8078  7143  8698  4125  4275  4318  4790  9905  9279  5965  2859
5986  3965  7026  2900  4026  2167  4210  7712  6382  5734  5868
4648  7183  7172  6969  7434  5156  5650  4888  7976  7175  5615
4544  5548  5722  5677  8802  5967  5447  9662  8787  5591  7264
Indices start at 1.
The entry at row 1, column 3?
Answer: 8698
The entry directly below 7976?
Answer: 8787
The entry just right of 5722: 5677
The bottom-right entry -> 7264
The entry in the bottom-left corner?
Answer: 4544
The entry in row 3 and column 1 is 4648
The entry just left of the largest entry?
Answer: 4790
The entry in row 2 and column 1?
Answer: 5986
The top entry of the column that holds the largest entry -> 9905
The entry in row 1 and column 2 is 7143
The entry directly above the smallest entry?
Answer: 4318
The bottom entry of the column that holds the largest entry?
Answer: 9662
The entry just left of 7026 -> 3965
The entry at row 1, column 1 is 8078
The entry directly below 5965?
Answer: 5734
The smallest entry: 2167
The entry directly above 6969 -> 2900
The entry just right of 2167 is 4210
The entry just right of 8802?
Answer: 5967
The entry just right of 4648 is 7183

Read these off the matrix that follows. Counting starts at 1.
1) Which number is the entry in the bottom-right corner?
2) Which number is the entry in row 1 and column 1?
3) Which number is the entry directly above -6?
4) Which number is the entry just left of the smallest entry?
5) Which number is the entry in the top-right corner?
6) Which number is the entry in row 2 and column 1?
7) Which number is the entry at row 1, column 3?
[[ 29  30  18  33   3 -33 -37   4  10  15 -16  26 -37 -34 -15 -17]
 [-17  -8 -11 -39  21  -7  19   3 -42 -12 -22  -8  29   6 -27 -31]
 [  6  -2  22 -11   3  22   6   0  21 -14  27  -2  -5  -8  22  33]
 [  2  19   2  22  -7 -11 -32 -41  -5  25 -53  27 -37 -25  -9  14]
 [ 11  18  24  49 -14 -14 -17 -30  -1  22  -6  48 -33 -51 -29  -8]]
1) -8
2) 29
3) -53
4) 25
5) -17
6) -17
7) 18

x =
[[ 20.9 -19.1   5.5  20.9   8.6  12.8  10.7  11.3   1.8  13.6  12.2 -21.0
    7.2 -11.9]
 [  7.2  -8.0  -0.3   7.2   9.0  -5.5   2.8   1.8  -2.1  -1.4  -4.6   4.6
    7.4  -2.5]
 [ 15.6  -3.1   8.7  15.6  14.8  10.8  -2.5   3.4   3.2  14.1  10.7 -16.6
    8.1 -10.3]
 [-16.2  17.1  -5.1 -16.2  -5.4  -4.4  -7.7  -5.6   0.1  -5.0  -7.4  17.6
   -9.2   9.5]
 [-13.7  16.0  -2.1 -13.7   5.0  -7.6  -7.8   0.9  -2.3  -7.8  -6.2  16.4
    8.1   4.9]
 [ 16.4 -13.6   9.0  16.4  14.8  11.8  11.1   6.6   4.9   9.8   6.2 -18.8
   10.2  -6.2]
 [  8.6   5.6  -0.7   8.6  -3.0  -8.1  -6.6  10.0  -5.7  -1.6  11.4  -6.1
  -14.4  -0.5]
 [ -8.3   7.3   0.3  -8.3  -0.3   6.9  -7.8   0.3   6.0   0.4  -2.1   4.1
    2.4   8.5]]
Report the smallest entry.
Answer: -21.0
Report the entry just right of 6.2.
Answer: -18.8
Report the entry just right of -14.4.
Answer: -0.5
The entry just right of 5.6 is -0.7
Report the entry just right of 6.6.
Answer: 4.9
The entry just right of -4.4 -> -7.7

B = array([135, 182, 191,  95, 177, 171, 158,  79, 217,  44])
Read off the entry just right of 177.
Answer: 171
The entry just right of 217: 44
Read off the entry just right of 135.
Answer: 182

Questions about the table below. Counting starts at 1.
1) Find the bottom-right entry.
2) Find the smallest entry.
3) Find the entry in row 3 and column 2.
4) Find the entry in row 1 and column 3.
5) Find the entry just left of 0.146.
6) Find the entry directly below -0.112.
7) Find the entry in the top-right corner.
8) Find the entry in the bottom-left corner.
[[0.857, 0.868, -0.653, -0.271, 0.867, -0.862, 1.367, -0.942, 0.186, 1.091, -0.227, 0.035, -0.782, 1.551],
 [-0.063, -0.413, 0.205, 0.802, -0.711, 0.283, 0.467, -0.782, 0.347, 1.803, -0.502, -0.387, 0.353, -1.643],
 [0.424, 0.112, 1.110, 1.327, 0.267, 0.312, 0.791, -0.079, -2.198, 0.479, -0.490, -0.112, -0.814, -1.166],
 [1.839, 0.992, -0.107, -0.402, 0.146, 1.460, 1.554, 0.482, 1.477, 0.960, 0.945, 1.112, 0.696, 1.083]]
1) 1.083
2) -2.198
3) 0.112
4) -0.653
5) -0.402
6) 1.112
7) 1.551
8) 1.839

Questions about the row below.
1) Give the entry just right of the largest entry.
2) Give the last entry.
3) Give the fifth entry.
4) Give the second largest entry.
5) Give the entry just right of 0.143.
[-0.160  0.211  0.143 -0.143  0.089 -0.018  0.138  0.133  0.187 -0.027
  0.057  0.037  0.098 -0.073  0.017 -0.075]
1) 0.143
2) -0.075
3) 0.089
4) 0.187
5) -0.143
